x =
[[128, 138, 137, 126, 123, 128, 124, 141, 132, 116, 99, 135, 119, 139, 131],
 [128, 129, 123, 114, 128, 133, 128, 138, 123, 133, 118, 126, 136, 123, 141],
 [133, 129, 127, 126, 118, 125, 129, 130, 127, 126, 132, 122, 126, 138, 131],
 [116, 133, 122, 129, 144, 128, 129, 121, 127, 130, 128, 131, 127, 129, 127],
 [129, 126, 130, 138, 128, 126, 126, 121, 129, 126, 136, 127, 127, 129, 125],
 [125, 129, 127, 137, 128, 139, 129, 124, 127, 105, 132, 141, 120, 126, 127],
 [133, 122, 129, 125, 116, 128, 129, 128, 126, 126, 140, 126, 130, 129, 127],
 [121, 129, 127, 127, 135, 128, 131, 125, 127, 126, 132, 131, 130, 125, 127],
 [128, 123, 127, 129, 128, 128, 130, 127, 127, 128, 137, 126, 132, 121, 124],
 [132, 129, 127, 124, 118, 119, 129, 127, 127, 137, 132, 118, 135, 133, 127],
 [127, 131, 127, 121, 128, 128, 129, 124, 122, 131, 145, 124, 127, 137, 135],
 [128, 130, 127, 127, 130, 125, 127, 138, 135, 125, 98, 133, 118, 132, 127],
 [125, 125, 125, 134, 139, 128, 129, 127, 132, 125, 117, 131, 127, 117, 121]]
x[0,0] -> 128
x[1,4] -> 128
x[2,14] -> 131
x[7,7] -> 125
x[0,7] -> 141
x[9,0] -> 132
x[0,1] -> 138
x[6,2] -> 129
x[9,5] -> 119
x[7] -> [121, 129, 127, 127, 135, 128, 131, 125, 127, 126, 132, 131, 130, 125, 127]
x[7,5] -> 128
x[12] -> [125, 125, 125, 134, 139, 128, 129, 127, 132, 125, 117, 131, 127, 117, 121]
x[9,10] -> 132
x[2,12] -> 126
x[6,12] -> 130
x[10,4] -> 128
x[:, 12] -> [119, 136, 126, 127, 127, 120, 130, 130, 132, 135, 127, 118, 127]
x[1,11] -> 126
x[11,14] -> 127
x[1] -> [128, 129, 123, 114, 128, 133, 128, 138, 123, 133, 118, 126, 136, 123, 141]
x[6] -> [133, 122, 129, 125, 116, 128, 129, 128, 126, 126, 140, 126, 130, 129, 127]
x[9,9] -> 137
x[3,10] -> 128
x[7,12] -> 130
x[8,2] -> 127
x[0,4] -> 123
x[10,1] -> 131
x[3,5] -> 128
x[12,11] -> 131
x[10,6] -> 129
x[6,11] -> 126
x[10,8] -> 122
x[0,2] -> 137
x[2,4] -> 118
x[5,9] -> 105
x[1,8] -> 123

B =
[[117 129 130 117 107 139 130 118 118 121 121]
 [117 126 124 121 116 131 117 114 112 138 124]
 [124 111 129 128 104 139 129 109 129 121 130]
 [109 130 132 117 114 112 121 126 122 112 144]
 [121 113 130 130  99 139 127 114 104 127 120]
 [115 129 128 120 107 132 120 111 127 133 135]
 [113 108 133 139 132 129 133 114 123 120 129]
 [117 114 129 130 121 119 118 121 118 132 127]
 [117 118 136 142 114 135 130 120 120 131 123]
 [104 108 133 123 124 133 115 116 117 133 148]
 [127 129 118 140 122 130 147 142 118 114 120]
 [120 115 136 118 113 130 115 115 106 124 116]
 [119 132 121 124 148 118 116 134 115 132 122]]
Indices start at 0.
(0, 0) => 117
(8, 2) => 136
(1, 9) => 138
(0, 4) => 107
(4, 8) => 104
(3, 2) => 132
(4, 7) => 114
(9, 1) => 108
(1, 10) => 124
(10, 6) => 147
(11, 0) => 120
(3, 9) => 112
(12, 7) => 134
(7, 5) => 119
(11, 8) => 106
(8, 3) => 142
(1, 2) => 124
(7, 3) => 130
(9, 10) => 148
(12, 5) => 118
(6, 2) => 133
(3, 5) => 112
(2, 10) => 130
(8, 1) => 118
(2, 4) => 104
(12, 2) => 121
(1, 1) => 126
(3, 1) => 130
(7, 10) => 127
(12, 1) => 132
(8, 0) => 117
(9, 9) => 133
(8, 8) => 120
(10, 7) => 142

a = array([135, 130, 154, 124, 125, 129, 123, 124, 133, 130, 132, 135, 135])
a[-13]: 135
a[2]: 154
a[7]: 124
a[-9]: 125
a[-4]: 130
a[-1]: 135

grid = [113 106 125 132 128 130]
grid[-6]	113
grid[3]	132
grid[-2]	128
grid[5]	130

data =
[[130 115 125 128 119]
 [117 127 152 120 126]
 [136 121 124 133 132]
 [133 120 125 135 129]
 [118 121 143 125 136]
 [133 120 124 135 127]
 [120 130 135 128 118]
 [113 123 119 144 118]
 [131 126 135 114 117]
 [120 131 127 126 107]
 [126 133 128 142 134]
 [125 120 121 130 127]
 [115 128 118 145 124]
 [118 127 146 121 123]
 [127 130 138 122 122]]
data[0,0] -> 130
data[1,2] -> 152
data[3,4] -> 129
data[13,0] -> 118
data[0,3] -> 128
data[:, 4] -> [119, 126, 132, 129, 136, 127, 118, 118, 117, 107, 134, 127, 124, 123, 122]
data[:, 2] -> [125, 152, 124, 125, 143, 124, 135, 119, 135, 127, 128, 121, 118, 146, 138]
data[8,4] -> 117
data[12] -> [115, 128, 118, 145, 124]
data[13,2] -> 146
data[1,3] -> 120
data[12,4] -> 124
data[10,0] -> 126
data[11] -> [125, 120, 121, 130, 127]
data[1] -> [117, 127, 152, 120, 126]
data[6,1] -> 130
data[1,4] -> 126
data[7] -> [113, 123, 119, 144, 118]
data[9,2] -> 127
data[13,4] -> 123
data[1,1] -> 127
data[:, 3] -> [128, 120, 133, 135, 125, 135, 128, 144, 114, 126, 142, 130, 145, 121, 122]
data[8,1] -> 126
data[14,1] -> 130
data[12,2] -> 118
data[4,3] -> 125
data[14,3] -> 122
data[6,4] -> 118
data[:, 1] -> [115, 127, 121, 120, 121, 120, 130, 123, 126, 131, 133, 120, 128, 127, 130]
data[0] -> [130, 115, 125, 128, 119]
data[3,3] -> 135

X =
[[116 140 126 141 114 157 103 115 146 131 145 142 157 142 130 109]
 [123 141 120 106 114 124 129 115 145 111 135 138 124 140 127 145]]
X[0,0] => 116
X[1,2] => 120
X[1] => [123, 141, 120, 106, 114, 124, 129, 115, 145, 111, 135, 138, 124, 140, 127, 145]
X[0] => [116, 140, 126, 141, 114, 157, 103, 115, 146, 131, 145, 142, 157, 142, 130, 109]
X[:, 7] => [115, 115]
X[0,14] => 130
X[:, 3] => [141, 106]
X[1,15] => 145
X[0,4] => 114
X[1,10] => 135
X[1,5] => 124

M =
[[136 134 120 126 142 123 116 123 119 117 125 116 136]
 [141 125 126 133 133 124 119 118 133 113 128 125 149]]
M[0, 0]	136
M[0, 8]	119
M[0, 6]	116
M[1, 9]	113
M[1, 3]	133
M[1, 0]	141
M[:, 11]	[116, 125]
M[1]	[141, 125, 126, 133, 133, 124, 119, 118, 133, 113, 128, 125, 149]

A =
[[133 124 127 122 132 121 127 135 129 122 137 123 134 146 124]
 [133 124 128 122 124 115 127 141 125 128 137 123 136 128 130]
 [133 124 126 122 123 119 127 135 125 128 139 122 134 128 131]
 [133 124 128 122 144 135 134 135 125 128 130 123 118 128 131]
 [134 124 128 131 130 132 124 135 125 128 137 123 123 141 131]
 [133 123 128 122 130 115 127 135 137 128 137 123 134 111 131]
 [133 124 134 122 141 125 127 135 125 122 115 123 120 121 140]
 [133 124 128 122 137 121 127 121 140 128 120 127 134 125 131]
 [133 124 134 122 131 142 128 122 124 128 131 123 134 139 130]
 [133 124 128 122 123 115 127 139 125 128 137 123 134 128 131]
 [133 122 128 122 121 121 129 135 119 128 137 123 134 128 144]
 [133 124 132 122 134 121 127 132 125 128 105 129 118 119 137]
 [133 124 128 122 123 121 127 135 116 128 137 123 134 128 141]
 [112 124 128 122 130 110 127 135 125 128 137 123 140 119 130]]
A[0][0] = 133
A[0][3] = 122
A[-13][-2] = 128
A[:, 12] = [134, 136, 134, 118, 123, 134, 120, 134, 134, 134, 134, 118, 134, 140]
A[-14][4] = 132
A[4][8] = 125
A[-8][0] = 133
A[-14][7] = 135
A[9][-13] = 128
A[-12][4] = 123
A[-6] = [133, 124, 134, 122, 131, 142, 128, 122, 124, 128, 131, 123, 134, 139, 130]
A[12][-7] = 116
A[-13][11] = 123
A[-10][-10] = 132
A[:, 3] = [122, 122, 122, 122, 131, 122, 122, 122, 122, 122, 122, 122, 122, 122]
A[:, 2] = [127, 128, 126, 128, 128, 128, 134, 128, 134, 128, 128, 132, 128, 128]
A[-12][10] = 139
A[-6][0] = 133
A[:, 5] = [121, 115, 119, 135, 132, 115, 125, 121, 142, 115, 121, 121, 121, 110]
A[13][7] = 135
A[6][5] = 125
A[-12][9] = 128
A[:, -6] = [122, 128, 128, 128, 128, 128, 122, 128, 128, 128, 128, 128, 128, 128]
A[:, -4] = [123, 123, 122, 123, 123, 123, 123, 127, 123, 123, 123, 129, 123, 123]
A[11][-4] = 129
A[-6][-4] = 123
A[13] = [112, 124, 128, 122, 130, 110, 127, 135, 125, 128, 137, 123, 140, 119, 130]
A[-13][10] = 137
A[9] = [133, 124, 128, 122, 123, 115, 127, 139, 125, 128, 137, 123, 134, 128, 131]
A[-5][12] = 134
A[-9][1] = 123
A[:, -9] = [127, 127, 127, 134, 124, 127, 127, 127, 128, 127, 129, 127, 127, 127]
A[-12][8] = 125
A[4][10] = 137
A[2][14] = 131
A[-5][3] = 122
A[:, 4] = [132, 124, 123, 144, 130, 130, 141, 137, 131, 123, 121, 134, 123, 130]
A[-9][12] = 134
A[3][-2] = 128
